Below is a small trained network, with its code and all its weights. Each question gives an input and a class and asks what happens when units are switched off, that is, made to give their printed mean instead of their output.

import numpy as np


def w(rows, s, z=0):
    codes = np.array(rows[::2]) - 128.0
    scale = np.full(codes.shape[1], s)
    scale[-1] = z or s
    return codes * scale


def f(y):
    return np.maximum(y, 0)


def log_softmax(a):
    a = a - a.max(-1, keepdims=True)
    return a - np.log(np.exp(a).sum(-1, keepdims=True))


def net(x, mask):
    res = np.array(x, float).reshape(1, 6) / 4 @ E
    y = f(res @ A[0][:, :-1].T + A[0][:, -1])
    res = res + np.where(mask, y, B[0][:, -1]) @ B[0][:, :-1]
    return log_softmax(res[-1] @ U[:, :-1].T + U[:, -1])


A, B = {}, {}
E = w([
[142,191,195,106,189,64,185,80,36],'x0',
[18,105,113,200,109,29,201,191,135],'x1',
[139,170,2,182,206,113,122,85,150],'x2',
[34,75,115,94,202,169,73,121,70],'x3',
[146,192,120,179,89,130,38,213,21],'x4',
[122,99,69,89,53,62,93,58,90],'x5',
],0.0089)
A[0] = w([
[131,156,84,115,168,99,135,110,173,78],'N1',
[169,145,131,138,115,177,122,110,116,92],'N2',
[99,98,183,68,62,123,140,176,135,21],'N3',
[129,124,135,185,158,208,117,196,200,130],'N4',
[149,92,52,194,210,112,173,43,170,92],'N5',
[172,182,98,182,108,115,141,96,166,135],'N6',
[84,52,220,95,74,100,176,162,112,118],'N7',
[99,167,153,147,155,61,214,112,69,85],'N8',
[52,145,73,124,182,164,94,94,120,75],'N9',
[135,139,124,108,165,167,113,103,116,181],'N10',
[147,159,177,184,214,198,169,153,178,38],'N11',
[117,73,69,139,83,186,123,168,237,50],'N12',
[124,120,85,93,50,75,122,47,106,107],'N13',
[253,160,117,60,158,191,90,65,123,55],'N14',
[130,167,162,99,152,100,195,76,107,5],'N15',
[118,113,138,81,153,131,224,59,185,3],'N16',
[170,161,156,152,68,107,164,114,181,15],'N17',
[204,132,131,78,155,212,94,76,137,36],'N18',
[121,161,171,88,189,105,136,110,86,106],'N19',
[142,198,40,194,149,140,101,138,87,95],'N20',
[126,54,121,82,161,130,190,39,236,38],'N21',
[151,146,99,163,164,111,112,135,144,31],'N22',
[2,68,137,95,203,174,71,113,75,34],'N23',
[121,163,63,136,181,121,139,93,151,127],'N24',
[135,108,91,143,89,104,113,63,119,31],'N25',
[179,81,99,84,68,107,81,47,80,68],'N26',
[165,214,117,191,88,126,43,204,40,25],'N27',
[124,51,84,150,73,166,51,158,202,68],'N28',
[14,106,102,213,119,26,218,192,140,17],'N29',
[180,173,188,96,193,87,134,43,72,38],'N30',
[164,117,191,60,76,195,125,125,106,122],'N31',
[136,182,171,132,197,131,152,165,123,109],'N32',
[219,175,140,172,74,76,155,120,169,39],'N33',
[104,96,72,118,63,57,109,32,104,99],'N34',
[151,161,174,143,187,187,159,149,155,115],'N35',
[187,172,132,167,76,104,163,144,182,98],'N36',
],0.011,0.004)
B[0] = w([
[191,163,179,69,165,169,170,178,74,163],'N1',
[151,80,119,164,118,116,158,161,141,167],'N2',
[204,196,130,75,173,138,181,157,125,191],'N3',
[66,191,100,165,41,194,171,106,97,204],'N4',
[202,189,146,34,136,107,195,183,130,210],'N5',
[155,86,184,120,189,191,205,80,100,180],'N6',
[223,223,126,32,199,111,223,169,143,224],'N7',
[177,97,43,123,30,115,49,56,59,206],'N8',
[179,105,229,150,191,213,196,107,80,193],'N9',
[134,66,92,137,121,167,169,148,153,180],'N10',
[21,214,120,201,62,189,219,121,140,192],'N11',
[208,120,70,112,29,122,31,41,4,211],'N12',
[61,192,143,190,62,201,199,136,134,204],'N13',
[201,36,54,221,119,82,143,216,218,247],'N14',
[162,114,106,114,49,157,84,103,44,180],'N15',
[41,95,216,87,124,56,41,230,73,203],'N16',
[122,51,197,147,187,210,152,69,126,174],'N17',
[183,61,67,186,140,84,135,225,158,219],'N18',
[164,104,113,128,69,184,116,97,48,191],'N19',
[192,188,163,4,170,99,160,205,85,208],'N20',
[18,90,190,88,137,44,43,254,39,233],'N21',
[140,148,117,81,142,139,180,165,111,153],'N22',
[127,13,213,193,212,197,207,21,114,234],'N23',
[216,168,150,35,133,157,203,157,130,185],'N24',
[84,171,123,169,89,199,166,146,110,162],'N25',
[38,204,123,202,83,193,186,143,160,214],'N26',
[34,91,231,70,127,37,50,250,49,252],'N27',
[179,133,85,92,38,147,70,39,2,221],'N28',
[214,41,22,242,109,58,151,220,241,246],'N29',
[168,123,48,110,52,144,35,47,40,217],'N30',
[231,191,137,61,186,126,204,179,167,226],'N31',
[87,192,90,175,46,181,132,98,90,181],'N32',
[116,50,196,181,205,206,166,32,95,196],'N33',
[52,199,115,202,82,199,208,136,165,213],'N34',
[31,181,88,165,79,182,196,146,148,186],'N35',
[122,41,189,134,200,184,156,67,94,191],'N36',
],0.0081,0.014)
U = w([
[168,81,54,167,120,91,123,171,179,129],'0',
[160,140,79,98,66,129,73,70,80,130],'1',
[60,121,175,83,128,82,87,190,100,138],'2',
[187,202,126,49,165,124,169,143,134,93],'3',
[48,206,103,168,87,151,158,116,147,86],'4',
[126,65,178,143,193,151,145,55,125,124],'5',
[133,137,109,100,130,124,153,123,136,196],'6',
[19,224,174,95,241,9,4,14,237,8],'7',
],0.018,0.017)

Each question gives the input, the list of numbers given to net, and the class t.
The units are the neurons (one row each of A and B). Each row of codes is followed by its name. A weight is (code - 128) times the scale printed after its matrix; where a second scale follows, it is the last column's (A, B and U).
mask holds one flag per neuron, in row order. A switched-off neuron (its flag False) gives its mean, the last column of its row in B, instead of its output. The means were averaged over made-up inputs and are rounded, as every weight is.
A unit's drop is (log p(t) with every unit on - log p(t) with that unit switched off) / (log p(t) with every unit on - log p(t) with every unit switched off).
The circuit of an input: a set's keep is (log p(t) with only the set's units on - log p(t) with every unit switched off) / (log p(t) with every unit on - log p(t) with every unit switched off). Starting from the 12 units with the biggest drops (on a tie, the unit counted first), units are removed one at a time, each time the one whose removal leaves the highest keep (on an exact tie, the one counted first), for as long as the keep stays at least 0.8.
units of the circuit, in order: the units of the circuit, biggest drop first
most important unit: the unit with the biggest drop
top k neurons: the k neurons with the biggest drops, biggest first
drop when u is switched off: that unit's drop, to one decimal
input [7,8,-1,-1,-2,-2], class 0: units of the circuit, in order -> [N29]
input [2,6,5,3,-3,7], class 4: top 3 neurons -> [N34, N13, N14]
input [-3,-2,8,-3,-7,5], class 3: top 2 neurons -> [N5, N24]
input [5,6,-1,-7,-6,-1], class 5: top 2 neurons -> [N33, N17]
input [2,0,6,1,-4,-7], class 4: top 4 neurons -> [N11, N35, N7, N31]
input [-8,8,-6,3,6,7], class 0: top 3 neurons -> [N29, N30, N8]
input [7,-7,3,-2,-4,-3], class 0: top 4 neurons -> [N14, N18, N28, N12]
input [1,-5,-3,-1,-6,-8], class 4: top 2 neurons -> [N11, N35]
input [8,-4,4,1,-7,8], class 1: top 2 neurons -> [N30, N15]
input [4,-4,4,-8,-2,8], class 4: top 3 neurons -> [N26, N13, N34]
input [0,0,0,-6,5,5], class 5: top 2 neurons -> [N33, N21]
input [-8,7,-6,-2,4,0], class 1: top 3 neurons -> [N28, N12, N14]
input [3,3,6,-1,-8,-2], class 2: top 2 neurons -> [N21, N16]
input [-2,2,-2,5,-2,3], class 5: most important unit -> N23
input [-3,6,-1,0,-6,-8], class 4: drop when N4 is switched off -> 1.8
input [0,5,1,0,-8,4], class 2: drop when N21 is switched off -> 1.0
input [-4,-2,4,-7,-6,-7], class 4: drop when N35 is switched off -> 1.2
